Below are the code and all the weights of a small trained network. Each question names an input and a class and asks about switching units off, where a switched-off unit gives its printed mean instead of its output.

import numpy as np


def w(rows, s, z=0):
    codes = np.array(rows[::2]) - 128.0
    scale = np.full(codes.shape[1], s)
    scale[-1] = z or s
    return codes * scale


def f(y):
    return np.maximum(y, 0)


def log_softmax(a):
    a = a - a.max(-1, keepdims=True)
    return a - np.log(np.exp(a).sum(-1, keepdims=True))


def net(x, mask):
    res = np.array(x, float).reshape(1, 7) / 4 @ E
    y = f(res @ A[0][:, :-1].T + A[0][:, -1])
    res = res + np.where(mask, y, B[0][:, -1]) @ B[0][:, :-1]
    return log_softmax(res[-1] @ U[:, :-1].T + U[:, -1])


A, B = {}, {}
E = w([
[210,164,171,109,214,79,38,8,102,152],'x0',
[121,99,144,125,111,108,137,104,116,146],'x1',
[146,156,108,119,128,138,106,169,147,105],'x2',
[218,43,39,208,143,145,125,94,147,92],'x3',
[85,70,155,193,189,70,43,216,88,96],'x4',
[54,107,59,72,177,119,91,119,202,214],'x5',
[141,114,132,101,110,98,134,147,151,122],'x6',
],0.011)
A[0] = w([
[200,125,216,155,85,145,139,143,98,65,39],'n1',
[92,93,146,143,171,144,101,142,60,89,118],'n2',
[194,68,69,166,125,144,125,114,130,118,90],'n3',
[69,204,209,102,106,128,112,137,91,115,114],'n4',
[81,149,103,149,141,170,157,169,95,109,181],'n5',
[62,99,160,120,180,80,100,155,98,45,75],'n6',
[182,158,174,131,143,100,72,85,145,113,172],'n7',
[81,143,139,183,168,58,74,172,107,88,3],'n8',
[167,173,92,66,80,228,167,57,122,141,150],'n9',
[89,86,151,198,170,90,87,163,138,120,5],'n10',
[142,90,102,176,132,102,92,154,120,141,58],'n11',
[152,64,117,155,148,188,136,129,147,89,157],'n12',
[78,79,104,184,96,114,159,188,120,119,66],'n13',
[101,83,8,119,150,126,99,109,137,162,143],'n14',
[83,182,170,79,143,122,147,182,116,117,122],'n15',
[84,155,93,136,164,86,95,124,189,186,86],'n16',
[128,132,140,144,108,150,178,142,165,141,116],'n17',
[75,146,186,73,108,148,105,142,107,152,136],'n18',
[172,143,170,183,114,147,174,144,34,58,42],'n19',
[67,58,103,118,106,146,185,142,130,120,189],'n20',
[105,117,133,143,56,180,157,145,146,104,126],'n21',
[166,163,120,86,222,55,93,81,107,102,171],'n22',
[146,149,173,166,165,75,72,94,143,128,145],'n23',
[64,129,86,151,70,113,125,176,136,120,175],'n24',
[151,154,135,112,120,164,144,119,85,96,46],'n25',
[177,126,172,117,141,106,119,78,172,143,238],'n26',
[210,95,146,186,132,134,177,117,121,56,100],'n27',
],0.011,0.0014)
B[0] = w([
[45,64,193,36,226,123,58,192,160,116,226],'n1',
[99,162,121,81,108,101,107,98,151,89,183],'n2',
[252,206,142,200,120,49,219,57,152,183,209],'n3',
[255,166,165,193,189,24,169,100,176,167,224],'n4',
[154,93,134,143,138,179,139,134,98,170,183],'n5',
[140,174,122,105,81,121,184,100,215,44,200],'n6',
[128,159,91,190,134,171,114,162,75,62,215],'n7',
[92,154,116,113,86,159,134,70,167,91,207],'n8',
[46,184,130,70,68,165,151,79,200,57,250],'n9',
[62,181,128,156,91,123,133,79,191,44,201],'n10',
[132,127,141,148,89,101,172,88,183,109,178],'n11',
[210,158,143,151,172,79,178,122,106,171,186],'n12',
[101,153,43,166,109,161,160,162,66,118,204],'n13',
[162,51,172,48,226,68,59,152,185,178,214],'n14',
[167,144,122,163,158,106,162,84,113,204,210],'n15',
[58,77,123,94,178,80,16,125,107,129,208],'n16',
[102,114,112,202,92,164,122,150,132,102,176],'n17',
[175,119,144,174,138,24,150,159,142,188,207],'n18',
[86,67,155,75,157,134,57,153,135,168,235],'n19',
[120,115,124,167,165,178,121,157,60,100,206],'n20',
[127,131,108,157,122,169,158,176,73,89,207],'n21',
[142,156,86,192,156,159,133,186,39,94,244],'n22',
[122,118,100,145,125,195,154,144,72,120,213],'n23',
[129,121,118,168,144,158,109,170,96,110,201],'n24',
[101,108,165,98,128,85,141,134,125,103,170],'n25',
[120,117,61,151,98,206,103,128,77,68,200],'n26',
[142,103,222,107,165,82,138,120,152,193,221],'n27',
],0.0079,0.015)
U = w([
[124,143,88,149,117,191,126,171,9,98,153],'0',
[195,155,141,140,134,75,153,117,139,182,9],'1',
[75,78,148,47,188,114,67,168,138,146,255],'2',
[76,173,116,87,30,151,148,84,176,68,77],'3',
],0.015,0.00078)

Each question gives the input, the list of numbers given to net, and the class t.
The units are the neurons (one row each of A and B). Each row of codes is followed by its name. A weight is (code - 128) times the scale printed after its matrix; where a second scale follows, it is the last column's (A, B and U).
mask holds one flag per neuron, in row order. A switched-off neuron (its flag False) gives its mean, the last column of its row in B, instead of its output. The means were averaged over made-up inputs and are rounded, as every weight is.
A unit's drop is (log p(t) with every unit on - log p(t) with that unit switched off) / (log p(t) with every unit on - log p(t) with every unit switched off).
The circuit of an input: a set's keep is (log p(t) with only the set's units on - log p(t) with every unit switched off) / (log p(t) with every unit on - log p(t) with every unit switched off). Starting from the 12 units with the biggest drops (on a tie, the unit counted first), units are removed one at a time, each time the one whose removal leaves the highest keep (on an exact tie, the one counted first), for as long as the keep stays at least 0.8.
circuit, biggest first: the units of the circuit, biggest drop first
most important unit: the unit with the biggest drop
top k neurons: the k neurons with the biggest drops, biggest first
drop when u is switched off: that unit's drop, to one decimal
input [4,-3,4,-4,5,-8,7], class 2: most important unit : n1
input [-6,-1,5,-7,-3,-5,7], class 1: top 4 neurons : [n4, n15, n18, n22]
input [3,1,-7,6,8,-7,-1], class 3: top 3 neurons : [n10, n6, n8]
input [7,-8,6,6,6,2,-4], class 0: top 2 neurons : [n22, n23]
input [0,-3,4,-5,7,2,7], class 3: top 2 neurons : [n8, n6]
input [6,-1,-5,0,7,-4,8], class 3: circuit, biggest first : [n6, n8]
input [-8,0,-7,4,-8,7,3], class 0: top 2 neurons : [n20, n21]
input [-2,3,-4,5,3,-6,-5], class 2: top 2 neurons : [n1, n19]
input [-7,-5,7,-8,-5,4,7], class 1: top 2 neurons : [n4, n18]
input [-1,2,6,6,-2,-6,-8], class 1: top 4 neurons : [n3, n12, n16, n14]
input [8,-6,-1,-4,6,-8,6], class 0: top 3 neurons : [n22, n7, n23]
input [1,2,4,7,7,-3,-4], class 1: top 3 neurons : [n3, n12, n9]
input [8,4,0,7,8,-2,-3], class 0: top 4 neurons : [n22, n23, n7, n9]
input [-5,5,-3,-5,-4,2,4], class 0: circuit, biggest first : [n20]
input [-3,0,-2,7,2,5,7], class 1: drop when n3 is switched off : 1.3
input [-3,8,-7,-1,5,2,-6], class 3: drop when n4 is switched off : 0.0
input [-1,1,-6,2,0,-1,-2], class 1: drop when n22 is switched off : 0.6
